What each symbol does to the states:
j395: l>j779, d>j73, t>-, h>j890, g>j111, u>j74
j996: l>j139, d>-, t>j767, h>j26, g>-, u>j538
j483: l>j526, d>j647, t>-, h>j873, g>j702, u>j348
j633: l>j428, d>-, t>j295, h>j353, g>-, u>j397
j148: l>j295, d>j468, t>j455, h>j252, g>j397, u>j647
j303: l>j74, d>j77, t>-, h>j33, g>j767, u>j976
j139: l>j377, d>-, t>j796, h>j468, g>-, u>j996
j805: l>j334, d>-, t>j702, h>j149, g>-, u>j622
j971: l>j622, d>-, t>j714, h>j942, g>-, u>j353
j796: l>j111, d>j800, t>j74, h>j403, g>j139, u>j767
j252: l>j323, d>j397, t>j526, h>j492, g>j334, u>j702
j26: l>j468, d>-, t>j911, h>j450, g>-, u>j580
j782: l>j455, d>j911, t>-, h>j483, g>j647, u>j316
j334: l>j353, d>-, t>j252, h>j800, g>-, u>j805
j348: l>j483, d>j85, t>-, h>j273, g>j839, u>j790
j538: l>j996, d>-, t>j592, h>j580, g>-, u>j36
j873: l>j749, d>j702, t>-, h>j303, g>j77, u>j273
j77: l>j492, d>j805, t>j873, h>j767, g>j149, u>j818
j492: l>j73, d>j334, t>j749, h>j796, g>j800, u>j77
j29: l>j903, d>j36, t>j124, h>j255, g>j15, u>j603
j738: l>j592, d>j942, t>j779, h>j29, g>j36, u>j111
j647: l>j148, d>j26, t>j782, h>j702, g>j450, u>j85
j792: l>j656, d>j603, t>-, h>j557, g>j295, u>j455
j323: l>j714, d>j633, t>j557, h>j73, g>j353, u>j252
j251: l>j450, d>-, t>j85, h>j622, g>-, u>j428
j890: l>j124, d>j111, t>-, h>j792, g>j603, u>j671
j557: l>j790, d>j295, t>-, h>j565, g>j323, u>j526
j295: l>j255, d>j539, t>j792, h>j323, g>j633, u>j148
j580: l>j26, d>-, t>j903, h>j251, g>-, u>j15
j239: l>j273, d>j714, t>-, h>j779, g>j72, u>j565
j800: l>j850, d>-, t>j492, h>j139, g>-, u>j149
j714: l>j839, d>j428, t>j790, h>j72, g>j971, u>j323
j526: l>j557, d>j148, t>-, h>j749, g>j252, u>j483
j790: l>j348, d>j255, t>-, h>j239, g>j714, u>j557
j903: l>j911, d>j538, t>j424, h>j85, g>j580, u>j29
j622: l>j805, d>-, t>j839, h>j793, g>-, u>j971
j592: l>j767, d>j793, t>j976, h>j903, g>j538, u>j738
j767: l>j796, d>j149, t>j303, h>j911, g>j996, u>j592
j671: l>j890, d>j796, t>-, h>j455, g>j403, u>j33
j72: l>j818, d>j971, t>j239, h>j738, g>j942, u>j73
j656: l>j316, d>j29, t>-, h>j790, g>j255, u>j792
j850: l>j942, d>-, t>j73, h>j377, g>-, u>j800
j468: l>j539, d>-, t>j403, h>j397, g>-, u>j26
j749: l>j565, d>j252, t>-, h>j74, g>j492, u>j873
j428: l>j251, d>-, t>j255, h>j971, g>-, u>j633
j818: l>j77, d>j622, t>j273, h>j592, g>j793, u>j72
j149: l>j800, d>-, t>j77, h>j996, g>-, u>j793
j397: l>j633, d>-, t>j148, h>j334, g>-, u>j450
j702: l>j252, d>j450, t>j483, h>j77, g>j805, u>j839
j36: l>j538, d>-, t>j738, h>j15, g>-, u>j377
j603: l>j29, d>j377, t>j890, h>j295, g>j539, u>j403
j111: l>j738, d>j850, t>j395, h>j603, g>j377, u>j796
j73: l>j72, d>j353, t>j565, h>j111, g>j850, u>j492
j273: l>j873, d>j839, t>-, h>j976, g>j818, u>j239
j455: l>j792, d>j403, t>-, h>j526, g>j148, u>j782
j316: l>j782, d>j903, t>-, h>j348, g>j85, u>j656
j424: l>j33, d>j592, t>-, h>j316, g>j903, u>j124
j793: l>j149, d>-, t>j818, h>j538, g>-, u>j942
j779: l>j976, d>j72, t>-, h>j124, g>j738, u>j395
j403: l>j603, d>j139, t>j671, h>j148, g>j468, u>j911
j976: l>j303, d>j818, t>-, h>j424, g>j592, u>j779
j377: l>j36, d>-, t>j111, h>j539, g>-, u>j139
j124: l>j424, d>j738, t>-, h>j656, g>j29, u>j890
j353: l>j971, d>-, t>j323, h>j850, g>-, u>j334
j255: l>j85, d>j15, t>j656, h>j714, g>j428, u>j295
j839: l>j702, d>j251, t>j348, h>j818, g>j622, u>j714
j15: l>j580, d>-, t>j29, h>j428, g>-, u>j539
j74: l>j395, d>j492, t>-, h>j671, g>j796, u>j303
j539: l>j15, d>-, t>j603, h>j633, g>-, u>j468
j450: l>j397, d>-, t>j647, h>j805, g>-, u>j251
j942: l>j793, d>-, t>j72, h>j36, g>-, u>j850
j33: l>j671, d>j767, t>-, h>j782, g>j911, u>j424
j85: l>j647, d>j580, t>j316, h>j839, g>j251, u>j255
j565: l>j239, d>j323, t>-, h>j395, g>j73, u>j749
j911: l>j403, d>j996, t>j33, h>j647, g>j26, u>j903

The rows follow the links: the fewer symbols apart two states are, the more alike their rows tend to be.

Each row is also shifted at random along 3 hidden directions that mean nothing.

Some states, each with a row of numbers:
j622	[  88    3   14   32   -4  -31  -54   15   -7  -22  -24  -19  -29  -83   42  -31   68   32    7  -72  -51   -1  -16   -2   -3   61   68]
j74	[  45   29    7   -5   25    1   71  -55   -4  -58   25   12   21   81   14   20  -63  -36  -32   78   55  -12   83    2  -16  -33  -41]
j323	[  67   -9   65    9  -24  -10   28   26   50   90  -17   -7   13   42  -63   -9   32  -12   15  -21  -12  -21  -16   22  -52  -36   41]
j557	[  54   37   43   18  -50  -26   69   35   74   -1   -1   25   69  -15  -10   19   58  -12  -28   -3  -26  -32   39   -4  -99  -29   -2]
j139	[  45   31   42   74   46  -23  -37  -80    7   16   60  -35   11   45   24  -40  -23   30   -6    1   -5   56   27   49   55   35   14]
j782	[-110  -15  -36  -59  -53   31    8    9  -52   -3  -21   20   79  -37   35   29    9  -47  -34   20  -10  -27   14    9  -72    5  -18]
j29	[ -25   17  -16   44   -6    2  -74   78   27   -9  -24   77  -37   -6   18    1   41   41   40   19   70   29   28  -25   32  -19  -17]
j492	[  50   15  -32    4   50   27   25  -15  -29   39   40  -23  114   16  -24  -49   60   30  -15    2  -60   31  -17   62  -65  -23   11]
j455	[ -41    7   32  -28  -70   27   25  -11  -13    7   -3   18   61   33  -14   46  -45  -57  -12   60   25  -25   26    0  -62  -26  -19]
j33	[ -57  -71  -40  -76   27   36  123  -42  -10  -20  -51  -31  -44   56   65   25  -73  -46  -68  -22   -6  -89  104   39   29   34  -68]
j903	[   1  -12  -38    3   12    7  -52   14  -26  -70  -43   38  -45  -11   68   -2   30   45    2   21   54   -3   24  -42   72   10   12]
j348	[ -37    0  -15  -84  -56   25   13   46  -57  -50  -23   35   25  -71  -28   60    1  -56   16   15   -3   -5  -67  -74  -62  -46   21]
j295	[ -68   11   29   29  -60   10  -74   61   -7   88  -10   56   35    3   -8   -7   28  -13   37   50   41   10  -23    3  -27  -21  -17]
j239	[  86   13  -29    4   -5  -33   70   33   79  -45  -14   10    4    3  -19   23   14    6  -36  -20    5   -8   17  -42  -46  -42  -27]
j790	[  -8  -10   -9  -54  -49  -23   84   66   49    9  -21    3   10  -47  -29   43   31  -13   -8  -21  -20  -33  -22  -42  -57  -12  -34]
j749	[   3   23  -10  -45   11   30  116  -39   13  -11   19  -43   51   50  -55   18  -54  -29  -31   21  -30    3    3   10  -52  -60  -30]
j796	[  10   12  -11   20   72   43   -4  -57  -32   -9   46    5   33   86  -19   -3  -57    5   -4   67   44   32   28    8   19  -48   -5]
j873	[ -11   33  -55  -75   -8   22   16   -5  -62  -58   34    5   78  -19  -32   22  -24  -18  -15   65  -16   15  -52  -43  -60  -61  -14]
j77	[  31  -27  -52  -77   51   17   21  -70  -80  -38   -1  -37    0   20  -21  -23  -28   -8  -23   19  -64    7  -46   -5   -1  -35   43]
j805	[  27  -21   44    9   -4  -20  -53  -44  -54  -11    3  -41    6  -32   17  -12  -22  -23   -4  -16  -50   -3  -35  -12   13   33   84]
j839	[  35  -68    0  -70  -19   -6   39    3    3   -6  -66  -24  -35  -17  -16   -3   17  -25   -8  -46  -40  -66  -28  -46    3   -2   61]
j395	[  12   31  -44   15   13   16   82   24   72  -13   22    9   36   10  -12    7   -4   36  -29   -4   27   12   52   41  -59  -35  -81]
j468	[-101  -13   29    8   25   16  -14  -49  -36   53   18  -48   -8   36   22  -31  -68   -4    4   -2  -13   18    3   53   68   39  -29]
j603	[ -56    9  -21   46    2   15    6   42   48   77   -2   45   15   32   27  -28   49   49   17   -5   38    1   62   66   -3   -5  -71]
j111	[  37   37  -12   48   59   -9   21    7   59   53   19   18    2   62  -21  -15   -2   62  -12   18   23   34   26   20   36  -40  -39]
j85	[ -47  -39  -53  -22  -37    6  -37   74  -33   -7  -54   40   -5  -69   57  -21  121   16  -19  -38  -28  -50   -6   21   -7   33   37]
j800	[  -4  -14   -9    8   53  -15   13  -49  -27   67   18  -71   29  -15  -16  -52   -4   38   23  -46  -98   57  -49   66    6   32   -5]
j526	[  20   27   18  -11  -55   13   16    4   -2    6   33   -5   96  -15  -26   50   22  -73   -8   63   -9  -10   -1   -8 -107  -22   18]
j890	[ -54   49  -23   19  -12   17   30   50   64   -1   24   49   43   -1   10   31   33    7   -7   26   52  -15   59    9  -48  -32  -77]
j850	[  79   13   30   52   31  -54    4    7   42   39   37  -41    2   -9  -18  -54   28   61   21  -70  -46   56   -9   40   -2   20   -7]

In each set, the symbols that take the first to the second take the third to the fourth, perhaps in another order. Give the fourth.
Answers are names.
[ -58  -42  -53  -42   -2   14   77   51   60    2  -42   19  -50   15    9   55  -33  -12  -17   -6   54  -46   41  -27    4  -37  -90]
to [ -11   10   14   11  -57  -25   60   42   64   18   -3   28   55    1   29   22   27  -19  -19  -21    6  -62   78   42  -51   34  -48]
as [ -83  -11  -61  -41   39   49  -35  -23  -84  -18    1   46   50  -27   52  -37   23  -12  -12   43   24   27   25   28   17   -4    3]
to j85

[  73   -9   24  -38   44   37   -7  -57  -52  -47    6  -11   21   32  -28   -7  -32  -46  -18   32  -15    4  -42  -34   -1  -45   89]
to [  79  -18  -65  -27   14  -12   78    5   11  -95    0    1   -6  -29   13   20   20   15  -25   -4  -17  -10   11  -49  -32  -28   25]
as [ -15  -65   55  -52  -43    9   25   55   22   63  -66  -10  -92   51  -82   40  -40  -52   33  -20    8  -51  -94  -80   12  -48   14]
to j557

[  -3   -3  -13    0   10   23  -66  -47  -59  -44   -8   50   20   45   71  -25   14   -8  -17   56   46  -35   87   17   71   11   32]
to [ -19  -12   69   45  -31  -38  -21    8   37   93    4  -30  -15    2   17  -22   13    3   36  -43  -14  -12    3   53    9   60   -1]
as [-125  -19   39  -38   28   82  -10  -42  -63   82   -4    8    2  118   -7   23  -93  -37    3   71   68   13    5   11   38  -49  -43]
to j428

[ -60  -26   -4    9   20    3  -66  -34  -53  -13   10  -30  -22  -12   58  -23  -25   24    8  -11  -16   17   23   35   77   60   24]
to [ -14  -27   69   54  -18  -24  -20  -40   -2   75  -14  -51   16    8   54  -38   24    5   -4  -59  -37  -28   32  101   32   82   21]
as [  60   42  -62   -1   66    6  -25  -55  -52  -43   21   31   74    2   27  -29   43   50  -29   38   -9   35   38   29   19    2   38]
to j403

[   2  -25   -8  -51  -56    4   25   36   16  -73  -36   32   -3  -39   51   52   32  -41  -22   -6   14  -62   66  -28  -28   26    6]
to [  30  -52    7  -30  -35  -23  -41   27  -18  -22  -63   31  -43   -4   37   22   66  -27  -29    8   54  -65   47  -31   25   21   81]
as [   9   14   -2    9  -67  -23    8   60   76  -22  -32   36   10  -33   22   47   59  -28  -14   -3   51  -42   41  -20  -44  -12   -6]
to j255

[  30  -43   -6  -40   57    4   42  -78  -57    6   14 -100  -30   22  -15  -21  -58    2   -7  -44  -72   17  -54   11   43   42   39]
to [ -62  -27  -19   13   14    3  -66   -5  -45   -6  -15    3  -69  -31   53  -22  -35   32    0   -2    7   30  -26   -2   82   49    7]
as [  39   25   73  -10  -28   21  -27  -32  -54   47   16   -7   74   28  -33   20   16  -85   10   55   -1    9  -39   13  -65  -24   77]
to j767

[  57   13   12  -18   15    2  116  -46    2  -15   16  -31   23   53  -34   27  -40  -47  -38   15  -16  -44   42    8  -31  -32  -30]
to [ 112  -28  -52  -49   63   16   56  -52  -46  -31  -20  -32   47  -14   17  -42   47   22  -37  -48  -56   -3   -4   33    1    5   59]
as [  39   14  -81  -35   44    0   59   81   40   38  -24   14    5  -57  -71  -35   77   63   10  -66  -65   47  -75    6  -33  -62  -33]
to j850

[  30    7   23    1  -34  -45  -54   14  -28   -3   -7  -23  -34  -55  -14  -19   26   -9   11  -42  -38   19  -58  -26   16   50   68]
to [ 109   51   -4   66   34  -41  -95  -49  -38  -61   76   -3   52  -71   -9  -25   60   45   -2   20  -45   63  -46  -17   -2   14  116]
as [ -33  -92   45  -58  -19  -14   56    0   14   98  -50  -73 -129   37  -54    8  -72  -25   24  -95  -46  -26  -77  -11   68   39  -25]
to j793

[   1  -28   22   -2  -27   37  -54  -44  -76  -25  -26   29   17  -25   56    3   85  -50  -16   24   22  -32   55   16    3   26   74]
to [ -72  -12   23   76    2  -13  -21    2   21   56    7  -19  -35   32   -6  -19  -27   29   24  -31    9   29    4   53   46   31  -66]
as [  62  -19  -80  -40   40   18    4   21  -22  -40   -1   -3  -11  -34  -26  -19   62   38    5  -36  -35   29  -76  -49   -3  -26   35]
to j334

[  44  -14   51  -26  -32  -15  118   11   68   30  -33  -21    2   48  -26   43  -34  -45  -29  -23   -9  -88   31   11  -70   -6  -40]
to [ 133    1   -2    8   40  -29   61  -16   94   41    7   -2    5   65  -32  -22   18   45   -8  -67   -8   -9   13   44  -26  -33   -4]
as [  40  -11 -112   -1   78   -9    3   18    6  -81  -16   39  -13  -33   27  -39   92   78  -43  -30  -11   15   15    2   41    1    9]
to j580

[  43  -10   22   14   -5  -34  -42   -6  -41   -6  -24  -41  -52  -55   21  -20   15   11   10  -51  -52    3  -54  -30   10   55   97]
to [  53   29   92   48  -68   -1  -38   30   31   51   21   40   41   43  -75   20   25  -39   54   58   25   23  -67  -45  -45  -47   49]
as [ -12   -8   58   11  -31   23  -27  -40  -17   63  -17    6   50   39   49   -5   24  -46   -6   33   34  -21   51   43  -20    4   39]
to j316

[ -57  -10  -58  -10   11   22  -70   44  -23  -46  -44   67  -28  -39   57  -24   63   28  -12    5   44    8   40  -15   50   11   12]
to [  23   10   11  -33  -20   21   15  -40  -31 -106  -12   33    3   18   57   59  -29  -44  -46   65   81  -46   89  -16    8  -11   -7]
as [ -89  -46  -26  -22  -37    3  -63   39  -53   18  -25  -16  -53  -63   31  -24    7    0   28  -38  -29   28  -52  -11   33   39   26]
to j647

[ -29    4   49   14  -38  -25  -92   56  -25   17   12   -3  -37  -27  -48    3  -23   -2   71   -9  -36   55 -111  -73   -5  -10   43]
to [  25    3   68   12  -16  -27  -42  -49  -34   58   36  -48   29   -1  -10  -11    3  -27   23  -10  -60    3  -30   32  -14   45   62]
as [ -43   23    7   18  -15   25   18  -17   12  -44   26   35   58   37   45   20  -42  -33  -34   64   39   -9   88    9  -23  -10  -51]
to j424

[ -51  -34  -66  -10   26   34  -32    4  -41  -48  -44   49  -62  -25   55   -1   42   26   14   -5   51   -4   37  -20   75   10   -9]
to [ -18  -11  -25   19   14  -11  -61    1  -18  -34  -22    1  -76  -24   56  -47   -2   27   25  -18   30   27    8  -10   94   62   12]
as [ -56  -10  -84  -61   55   32   94  -34  -19  -41   -4   -6   25   -1   18    4  -22   -6  -60   12  -12   -5   40   23  -15  -17  -63]
to j767

[  24    5  -91  -47   63   36   26  -27  -56   -4   21  -24   61  -51   -6  -51   69   30  -39  -12  -80   36  -55   33  -20  -29   43]
to [ -26   -1  -79  -52   49   14   59  -21  -43  -64   24    5   55  -16    6   14  -33    1  -55   24    8    4   34   -7  -31  -17  -35]
as [   2  -12   11   53   10  -42  -31   22   38   36  -33  -22  -95    2   40  -20   -2   52   27  -54   16    0   22   22   82   66  -25]
to j255

